[[-14  -5  39]
 [ -5   6 -80]]
->
[-14   6]

[[ 19 -46 -27  73]
 [-22  21 -11 -46]
 [-55 -71 -78  19]]
->
[ 19  21 -78]

[[ 61 -50  86]
 [ 26 -69  27]
 [ 21 -32  27]
 [ 62 -63  57]
 [ 36 -70  31]]
->
[ 61 -69  27]

[[ 60  52  12 -48  32]
 [ 10 -26  85  64 -30]
 [ 72  41 -12 -48  42]]
->
[ 60 -26 -12]

[[ 38  31]
 [ 11   7]
 [-23  76]]
->
[38  7]

[[-34 -21]
 [ 24  -6]
 [-75 -36]]
->
[-34  -6]
---
[[ -7  55 -64 -48  17  21  76  89 -24  26  43  20]
 [-12 -34  27  31 -63 -33 -68 -53  13 -31 -33 -47]]
->
[[ 20  -7  55 -64 -48  17  21  76  89 -24  26  43]
 [-47 -12 -34  27  31 -63 -33 -68 -53  13 -31 -33]]

[[ 86   3 -26 -68   5  64]
 [-18  13  14   3  -6 -27]
 [ 21  -7  -1 -12   2   9]
 [  6  15  -1  20   8   8]]
->
[[ 64  86   3 -26 -68   5]
 [-27 -18  13  14   3  -6]
 [  9  21  -7  -1 -12   2]
 [  8   6  15  -1  20   8]]

[[ 74 -35]
 [ 48 -29]
 [ 59 -34]
 [ 81 -37]]
->
[[-35  74]
 [-29  48]
 [-34  59]
 [-37  81]]

[[  7  18  -5   1  -8  -7  13 -21 -16  16]
 [  6 -59  -5   2  17  -1 -17 -16   0 -13]
 [-12  69  -3  -4  -7   4   6  19   2   6]
 [  8 -11 -22   8  11  -1  -9 -10   8 -17]
 [  4   1  -2   3  18   2 -12  -9   9 -28]
 [  9  19   2  -3  -4  -4   4  29  -3  10]
 [ -1 -48  -9   6 -13   6  -2  24  24  -3]
 [ 12 -18   7   0  22 -11   4 -11 -15  -3]]
->
[[ 16   7  18  -5   1  -8  -7  13 -21 -16]
 [-13   6 -59  -5   2  17  -1 -17 -16   0]
 [  6 -12  69  -3  -4  -7   4   6  19   2]
 [-17   8 -11 -22   8  11  -1  -9 -10   8]
 [-28   4   1  -2   3  18   2 -12  -9   9]
 [ 10   9  19   2  -3  -4  -4   4  29  -3]
 [ -3  -1 -48  -9   6 -13   6  -2  24  24]
 [ -3  12 -18   7   0  22 -11   4 -11 -15]]

[[-41 -33  26  29 -37  36]
 [-38 -32  26  28 -47  20]
 [-44 -16  24  17 -27  16]
 [ 40  24 -29   6  41 -20]
 [-14  37 -21 -24  22 -31]
 [-12 -39  42  -1 -24  46]
 [ 31  27 -32 -41  65  -2]
 [  8  21 -41 -28  46 -45]
 [ -8 -28  32  33 -17  23]]
->
[[ 36 -41 -33  26  29 -37]
 [ 20 -38 -32  26  28 -47]
 [ 16 -44 -16  24  17 -27]
 [-20  40  24 -29   6  41]
 [-31 -14  37 -21 -24  22]
 [ 46 -12 -39  42  -1 -24]
 [ -2  31  27 -32 -41  65]
 [-45   8  21 -41 -28  46]
 [ 23  -8 -28  32  33 -17]]

[[-50 -14]
 [ -4 -14]
 [ 74 -19]
 [ 45 -23]]
->
[[-14 -50]
 [-14  -4]
 [-19  74]
 [-23  45]]

[[ 69 -32  10  89]
 [-52   5  22 -38]
 [-42  -4 -21 -11]
 [ 69 -32  45  51]
 [ 66 -30  45  54]
 [ 24 -22  86 -51]]
->
[[ 89  69 -32  10]
 [-38 -52   5  22]
 [-11 -42  -4 -21]
 [ 51  69 -32  45]
 [ 54  66 -30  45]
 [-51  24 -22  86]]
---
[[-25  25   7 -15  29]
 [-15  -8  -7   7   8]
 [ 49 -56 -27  78 -60]
 [ 36 -71 -38  78 -60]]
->
[[-25  25]
 [-15  -8]
 [ 49 -56]]

[[-44 -22   7]
 [-33 -27  10]
 [ 33   0 -44]
 [ 31  73  21]
 [-30 -63   7]]
->
[[-44 -22]
 [-33 -27]
 [ 33   0]]

[[-33  11  40 -17  37]
 [ 30  -8 -25  52 -23]
 [-41  20   3  -5 -24]
 [-73 -25 -25  -3 -13]
 [ 19  33 -33  53  12]]
->
[[-33  11]
 [ 30  -8]
 [-41  20]]

[[-76  32 -40 -43 -17]
 [-76 -25 -40 -43 -17]
 [-76 -55 -40 -43 -17]
 [-84 -25 -40 -43 -17]
 [-61  59 -40 -43 -17]]
->
[[-76  32]
 [-76 -25]
 [-76 -55]]

[[ 23 -15 -14  -6  17]
 [ -9  -4  -3 -36  35]
 [-19  33 -43  -3  47]
 [ -8 -83 -73  85 -60]]
->
[[ 23 -15]
 [ -9  -4]
 [-19  33]]

[[-30  68 -75]
 [ -6  -2 -15]
 [  5  -5  23]
 [-16  33 -25]]
->
[[-30  68]
 [ -6  -2]
 [  5  -5]]

[[ -5  40 -66]
 [-25  48  37]
 [-28  58  10]
 [-26  29  57]
 [-26  44  39]]
->
[[ -5  40]
 [-25  48]
 [-28  58]]

[[ 14  13]
 [ -2 -69]
 [ -2 -38]
 [ -4   2]]
->
[[ 14  13]
 [ -2 -69]
 [ -2 -38]]

[[-20  36  14  -4]
 [-17  26  28   9]
 [ 79 -17  14   9]
 [-31  38 -28  17]]
->
[[-20  36]
 [-17  26]
 [ 79 -17]]
---
[[ 22  21  26  50 -21 -77  22]
 [ 30  20  30   0  -7 -61  29]
 [ 39 -27  40  22  -3  21  20]]
->
[[ 22  22  21  26  50 -21 -77]
 [ 29  30  20  30   0  -7 -61]
 [ 20  39 -27  40  22  -3  21]]

[[ -2  -2  -1   2   0  -4  -3  -5]
 [  5  23 -28  -3  33 -45   5 -32]
 [  5  34 -34  -2  42 -60   3 -48]
 [ -7  13  46   6 -29  48 -17   6]
 [ -3 -13  24   2 -25  37  -4  24]
 [ -6 -37  42   3 -50  71  -5  54]
 [ -1   2  17   0 -12  22  -2  11]
 [  1  15 -12   1  17 -25  -2 -24]]
->
[[ -5  -2  -2  -1   2   0  -4  -3]
 [-32   5  23 -28  -3  33 -45   5]
 [-48   5  34 -34  -2  42 -60   3]
 [  6  -7  13  46   6 -29  48 -17]
 [ 24  -3 -13  24   2 -25  37  -4]
 [ 54  -6 -37  42   3 -50  71  -5]
 [ 11  -1   2  17   0 -12  22  -2]
 [-24   1  15 -12   1  17 -25  -2]]

[[-20 -59]
 [-10 -76]
 [-13 -69]
 [-11 -73]
 [-11 -74]
 [-14 -61]
 [-11 -74]
 [ -9 -76]
 [-10 -75]]
->
[[-59 -20]
 [-76 -10]
 [-69 -13]
 [-73 -11]
 [-74 -11]
 [-61 -14]
 [-74 -11]
 [-76  -9]
 [-75 -10]]

[[-61  73 -83  91 -75 -67 -75 -91 -74 -64  89 -61 -71]
 [-21  40 -39  31 -37 -33 -29 -33 -30 -32  39 -12 -18]
 [-31  52 -73  72 -40 -49 -52 -56 -47 -40  43 -25 -38]]
->
[[-71 -61  73 -83  91 -75 -67 -75 -91 -74 -64  89 -61]
 [-18 -21  40 -39  31 -37 -33 -29 -33 -30 -32  39 -12]
 [-38 -31  52 -73  72 -40 -49 -52 -56 -47 -40  43 -25]]

[[ 29 -74 -78]
 [ 58 -70 -75]
 [ 81 -18  -6]]
->
[[-78  29 -74]
 [-75  58 -70]
 [ -6  81 -18]]

[[23 30 52 37 59 14 66 59]
 [26 33 54 35 59 17 69 56]]
->
[[59 23 30 52 37 59 14 66]
 [56 26 33 54 35 59 17 69]]

[[ 52  50 -86  36  44  65 -59]
 [ 41  26  47  44  27 -37 -33]
 [ 37  27  34  54  34 -30 -43]
 [ 24  23  47  49  23 -31 -33]
 [ 40  37  52  64  40 -50 -59]]
->
[[-59  52  50 -86  36  44  65]
 [-33  41  26  47  44  27 -37]
 [-43  37  27  34  54  34 -30]
 [-33  24  23  47  49  23 -31]
 [-59  40  37  52  64  40 -50]]

[[-48  42 -24   3 -33  38 -11 -72 -44   3  31 -59   1 -82]
 [-36   1 -15  46 -17  28 -16 -20 -13  30   5 -26 -18  -4]]
->
[[-82 -48  42 -24   3 -33  38 -11 -72 -44   3  31 -59   1]
 [ -4 -36   1 -15  46 -17  28 -16 -20 -13  30   5 -26 -18]]

[[-41 -48 -63 -41 -41  77 -34 -39 -26  74 -50   1]
 [ 37  40  52  37  36 -39  35  36  29 -37  42  -1]
 [ 15  15  20  15  14  -6  15  14  13  -5  16   0]
 [ 15  15  20  15  14  -6  15  14  13  -5  16   0]
 [  9   9  12  10   9   2  10   9   9   3  10   0]
 [-14 -17 -22 -13 -14  36  -9 -12  -6  35 -18   0]
 [ 26  28  37  27  25 -23  24  25  21 -21  30   0]
 [ 26  28  37  27  26 -23  24  25  20 -21  30   0]]
->
[[  1 -41 -48 -63 -41 -41  77 -34 -39 -26  74 -50]
 [ -1  37  40  52  37  36 -39  35  36  29 -37  42]
 [  0  15  15  20  15  14  -6  15  14  13  -5  16]
 [  0  15  15  20  15  14  -6  15  14  13  -5  16]
 [  0   9   9  12  10   9   2  10   9   9   3  10]
 [  0 -14 -17 -22 -13 -14  36  -9 -12  -6  35 -18]
 [  0  26  28  37  27  25 -23  24  25  21 -21  30]
 [  0  26  28  37  27  26 -23  24  25  20 -21  30]]
